Below are the code and all the weights of a small trained network. Each question names an input and a class and asks about switching units off, where a switched-off unit gives its printed mean instead of its output.

import numpy as np


def w(rows, s, z=0):
    codes = np.array(rows[::2]) - 128.0
    scale = np.full(codes.shape[1], s)
    scale[-1] = z or s
    return codes * scale


def f(y):
    return y / 2 * (1 + np.tanh(0.7978845608 * (y + 0.044715 * y**3)))


def log_softmax(a):
    a = a - a.max(-1, keepdims=True)
    return a - np.log(np.exp(a).sum(-1, keepdims=True))


def net(x, mask):
    res = np.array(x, float).reshape(1, 6) / 4 @ E
    y = f(res @ A[0][:, :-1].T + A[0][:, -1])
    res = res + np.where(mask, y, B[0][:, -1]) @ B[0][:, :-1]
    return log_softmax(res[-1] @ U[:, :-1].T + U[:, -1])


A, B = {}, {}
E = w([
[146,91,47,104,78,202,110,35,93,125,148],'x0',
[198,65,181,110,125,196,200,174,149,139,114],'x1',
[149,143,93,104,135,122,131,125,152,142,120],'x2',
[133,146,110,107,127,129,140,126,139,143,124],'x3',
[149,129,81,178,139,113,204,111,63,76,5],'x4',
[193,119,193,121,203,83,138,92,32,195,159],'x5',
],0.012)
A[0] = w([
[86,143,179,154,171,90,127,159,187,157,126,59],'neuron 1',
[135,117,177,101,116,166,68,160,174,170,202,120],'neuron 2',
[112,127,167,104,157,159,66,118,173,135,187,108],'neuron 3',
[140,147,90,133,173,119,114,136,95,80,73,110],'neuron 4',
[147,130,182,148,162,112,134,117,71,181,182,96],'neuron 5',
[136,84,73,125,106,194,109,4,101,139,175,81],'neuron 6',
[133,135,130,160,107,162,124,81,118,150,142,112],'neuron 7',
[151,153,131,154,215,110,83,91,105,176,137,108],'neuron 8',
[174,82,187,83,97,163,184,140,157,133,147,6],'neuron 9',
[188,79,156,112,167,180,162,172,120,136,150,118],'neuron 10',
[176,100,165,113,182,93,126,72,71,158,188,113],'neuron 11',
[153,118,127,195,110,104,210,99,100,83,82,127],'neuron 12',
[94,187,94,151,127,85,45,87,96,170,135,48],'neuron 13',
[138,112,110,65,70,147,110,78,87,140,155,62],'neuron 14',
[106,180,166,124,161,54,156,208,117,152,141,100],'neuron 15',
[160,124,134,94,124,119,146,84,88,168,157,62],'neuron 16',
[130,178,158,157,189,71,116,209,187,152,90,89],'neuron 17',
[97,200,129,127,121,76,73,87,96,103,145,74],'neuron 18',
[162,89,118,133,122,165,136,144,131,150,125,80],'neuron 19',
[63,105,112,157,49,153,120,157,231,56,125,145],'neuron 20',
[138,114,177,97,168,95,137,68,88,184,79,132],'neuron 21',
[107,139,149,104,153,160,87,125,145,142,210,111],'neuron 22',
],0.011,0.0025)
B[0] = w([
[88,60,132,128,129,121,69,76,135,34,137,194],'neuron 1',
[154,164,128,127,176,177,100,59,34,145,73,218],'neuron 2',
[137,206,62,71,183,190,153,113,44,118,51,194],'neuron 3',
[159,188,145,55,177,163,113,90,115,143,84,173],'neuron 4',
[172,165,137,113,119,123,182,109,170,175,207,203],'neuron 5',
[10,24,174,188,191,146,174,135,164,47,139,215],'neuron 6',
[108,99,141,136,92,142,129,122,111,64,150,149],'neuron 7',
[180,130,112,149,89,114,172,138,169,131,157,187],'neuron 8',
[152,94,189,66,105,83,86,180,78,208,93,196],'neuron 9',
[146,87,175,130,71,60,64,175,123,203,117,203],'neuron 10',
[159,170,54,187,106,77,207,93,174,142,215,219],'neuron 11',
[165,205,98,64,222,190,34,98,94,146,57,209],'neuron 12',
[162,36,210,76,85,120,80,211,102,226,57,198],'neuron 13',
[129,70,206,134,179,150,135,114,165,20,144,176],'neuron 14',
[28,65,129,165,164,118,123,107,171,77,137,212],'neuron 15',
[137,141,127,99,126,94,140,134,175,103,164,174],'neuron 16',
[99,24,124,169,171,145,102,131,151,32,126,223],'neuron 17',
[162,120,207,98,31,60,38,228,87,226,74,190],'neuron 18',
[114,60,178,128,128,122,72,205,179,146,61,158],'neuron 19',
[219,198,26,161,32,2,197,102,199,141,224,248],'neuron 20',
[221,162,51,135,98,130,184,49,160,85,180,196],'neuron 21',
[151,193,60,105,190,178,34,45,84,137,83,191],'neuron 22',
],0.0073,0.017)
U = w([
[166,191,64,141,81,104,171,136,198,143,186,140],'0',
[141,209,80,96,219,192,117,115,55,133,39,104],'1',
[52,25,130,147,177,151,136,150,164,64,136,19],'2',
[148,60,163,100,70,110,109,241,124,251,68,254],'3',
],0.011,0.0012)

Each question gives the input, the list of numbers given to net, and the class t.
The units are the neurons (one row each of A and B). Each row of codes is followed by its name. A weight is (code - 128) times the scale printed after its matrix; where a second scale follows, it is the last column's (A, B and U).
mask holds one flag per neuron, in row order. A switched-off neuron (its flag False) gives its mean, the last column of its row in B, instead of its output. The means were averaged over made-up inputs and are rounded, as every weight is.
A unit's drop is (log p(t) with every unit on - log p(t) with that unit switched off) / (log p(t) with every unit on - log p(t) with every unit switched off).
The circuit of an input: a set's keep is (log p(t) with only the set's units on - log p(t) with every unit switched off) / (log p(t) with every unit on - log p(t) with every unit switched off). Starting from the 12 units with the biggest drops (on a tie, the unit counted first), units are removed one at a time, each time the one whose removal leaves the highest keep (on an exact tie, the one counted first), for as long as the keep stays at least 0.8.
units of the circuit, in order: the units of the circuit, biggest drop first
unit that matters most: the unit with the biggest drop
k most important neurons: the k neurons with the biggest drops, biggest first
drop of u: that unit's drop, to one decimal
input [5,1,7,-7,0,-3], class 2: units of the circuit, in order : neuron 6
input [-7,4,0,-5,-5,3], class 2: 2 most important neurons : neuron 15; neuron 17
input [4,-8,-5,-5,3,6], class 3: 2 most important neurons : neuron 13; neuron 18
input [-7,-8,5,5,-6,-4], class 3: 3 most important neurons : neuron 18; neuron 13; neuron 6
input [1,-6,-8,2,1,4], class 3: 3 most important neurons : neuron 13; neuron 18; neuron 20
input [-1,-4,3,-2,-1,3], class 3: 3 most important neurons : neuron 20; neuron 13; neuron 18
input [-6,0,-6,5,5,4], class 2: 3 most important neurons : neuron 15; neuron 17; neuron 20
input [-4,-8,-5,-8,0,4], class 3: 2 most important neurons : neuron 18; neuron 13
input [8,-6,5,-7,-7,2], class 2: 3 most important neurons : neuron 6; neuron 14; neuron 12
input [6,-2,0,5,-8,7], class 1: 4 most important neurons : neuron 22; neuron 2; neuron 3; neuron 20
input [-1,5,1,0,-2,6], class 0: 2 most important neurons : neuron 11; neuron 21
input [4,-7,3,-8,-7,1], class 1: 4 most important neurons : neuron 22; neuron 3; neuron 2; neuron 10
input [6,8,4,-4,-8,0], class 1: 3 most important neurons : neuron 2; neuron 3; neuron 22
input [-5,6,-2,-8,8,0], class 1: unit that matters most : neuron 12
input [3,-8,7,-4,2,-6], class 3: drop of neuron 18 : 0.3
input [-6,6,-3,5,-8,-5], class 1: drop of neuron 2 : 0.4
input [1,1,8,0,-7,-2], class 1: drop of neuron 8 : 0.0
